Here is a tiny trained network, its code and every weight. The questions are about switching its units off for an input and a class, where a switched-off unit gives its printed mean instead of its output.

import numpy as np


def w(rows, s, z=0):
    codes = np.array(rows[::2]) - 128.0
    scale = np.full(codes.shape[1], s)
    scale[-1] = z or s
    return codes * scale


def f(y):
    return y / 2 * (1 + np.tanh(0.7978845608 * (y + 0.044715 * y**3)))


def log_softmax(a):
    a = a - a.max(-1, keepdims=True)
    return a - np.log(np.exp(a).sum(-1, keepdims=True))


def net(x, mask):
    res = np.array(x, float).reshape(1, 4) / 4 @ E
    y = f(res @ A[0][:, :-1].T + A[0][:, -1])
    res = res + np.where(mask, y, B[0][:, -1]) @ B[0][:, :-1]
    return log_softmax(res[-1] @ U[:, :-1].T + U[:, -1])


A, B = {}, {}
E = w([
[130,132,128],'x0',
[214,228,223],'x1',
[125,123,135],'x2',
[255,40,81],'x3',
],0.0083)
A[0] = w([
[245,206,137,96],'neuron 1',
[15,66,22,45],'neuron 2',
[63,112,10,255],'neuron 3',
[254,30,119,55],'neuron 4',
[44,198,124,48],'neuron 5',
[198,144,52,71],'neuron 6',
[152,229,77,166],'neuron 7',
[160,230,200,106],'neuron 8',
],0.0096,0.0099)
B[0] = w([
[137,193,105,174],'neuron 1',
[144,221,106,178],'neuron 2',
[186,190,160,252],'neuron 3',
[10,149,88,192],'neuron 4',
[13,92,81,145],'neuron 5',
[52,136,129,140],'neuron 6',
[154,124,145,159],'neuron 7',
[147,160,65,176],'neuron 8',
],0.013,0.012)
U = w([
[42,158,69,165],'0',
[165,158,92,238],'1',
[160,159,94,228],'2',
[203,207,38,9],'3',
[186,108,173,132],'4',
[99,29,160,26],'5',
[102,2,184,33],'6',
],0.013,0.015)

Each question gives the input, the list of numbers given to net, and the class t.
The units are the neurons (one row each of A and B). Each row of codes is followed by its name. A weight is (code - 128) times the scale printed after its matrix; where a second scale follows, it is the last column's (A, B and U).
mask holds one flag per neuron, in row order. A switched-off neuron (its flag False) gives its mean, the last column of its row in B, instead of its output. The means were averaged over made-up inputs and are rounded, as every weight is.
A unit's drop is (log p(t) with every unit on - log p(t) with that unit switched off) / (log p(t) with every unit on - log p(t) with every unit switched off).
The circuit of an input: a set's keep is (log p(t) with only the set's units on - log p(t) with every unit switched off) / (log p(t) with every unit on - log p(t) with every unit switched off). Starting from all 8 units, units are removed one at a time, each time the one whose removal leaves the highest keep (on an exact tie, the one counted first), for as long as the keep stays at least 0.8.
circuit, biggest first: the units of the circuit, biggest drop first
unit that matters most: the unit with the biggest drop
k most important neurons: the k neurons with the biggest drops, biggest first
drop of u: that unit's drop, to one decimal
input [-5,8,7,-7], class 3: unit that matters most => neuron 8
input [4,-8,7,6], class 3: 3 most important neurons => neuron 3; neuron 2; neuron 5
input [2,-7,3,8], class 0: 2 most important neurons => neuron 4; neuron 6
input [1,7,5,-2], class 3: 2 most important neurons => neuron 8; neuron 1
input [0,1,-2,-2], class 4: 2 most important neurons => neuron 4; neuron 2
input [4,6,0,-1], class 3: 2 most important neurons => neuron 8; neuron 1
input [5,8,6,-5], class 3: 2 most important neurons => neuron 8; neuron 1
input [0,-8,-7,-2], class 3: circuit, biggest first => neuron 2; neuron 3
input [-5,-5,0,-4], class 2: 4 most important neurons => neuron 3; neuron 4; neuron 8; neuron 1
input [-2,-7,-7,-6], class 1: 4 most important neurons => neuron 3; neuron 4; neuron 8; neuron 1
input [-8,-6,-7,-4], class 2: 3 most important neurons => neuron 8; neuron 1; neuron 3
input [-2,-6,-7,-5], class 1: 2 most important neurons => neuron 3; neuron 4
input [-8,-8,4,-5], class 2: 2 most important neurons => neuron 3; neuron 8
input [-8,-3,-8,-3], class 1: circuit, biggest first => neuron 4
input [0,-2,4,5], class 0: drop of neuron 7 => 0.1
input [-6,-4,-6,6], class 0: drop of neuron 5 => -0.1
input [3,5,-2,8], class 0: drop of neuron 4 => 0.5
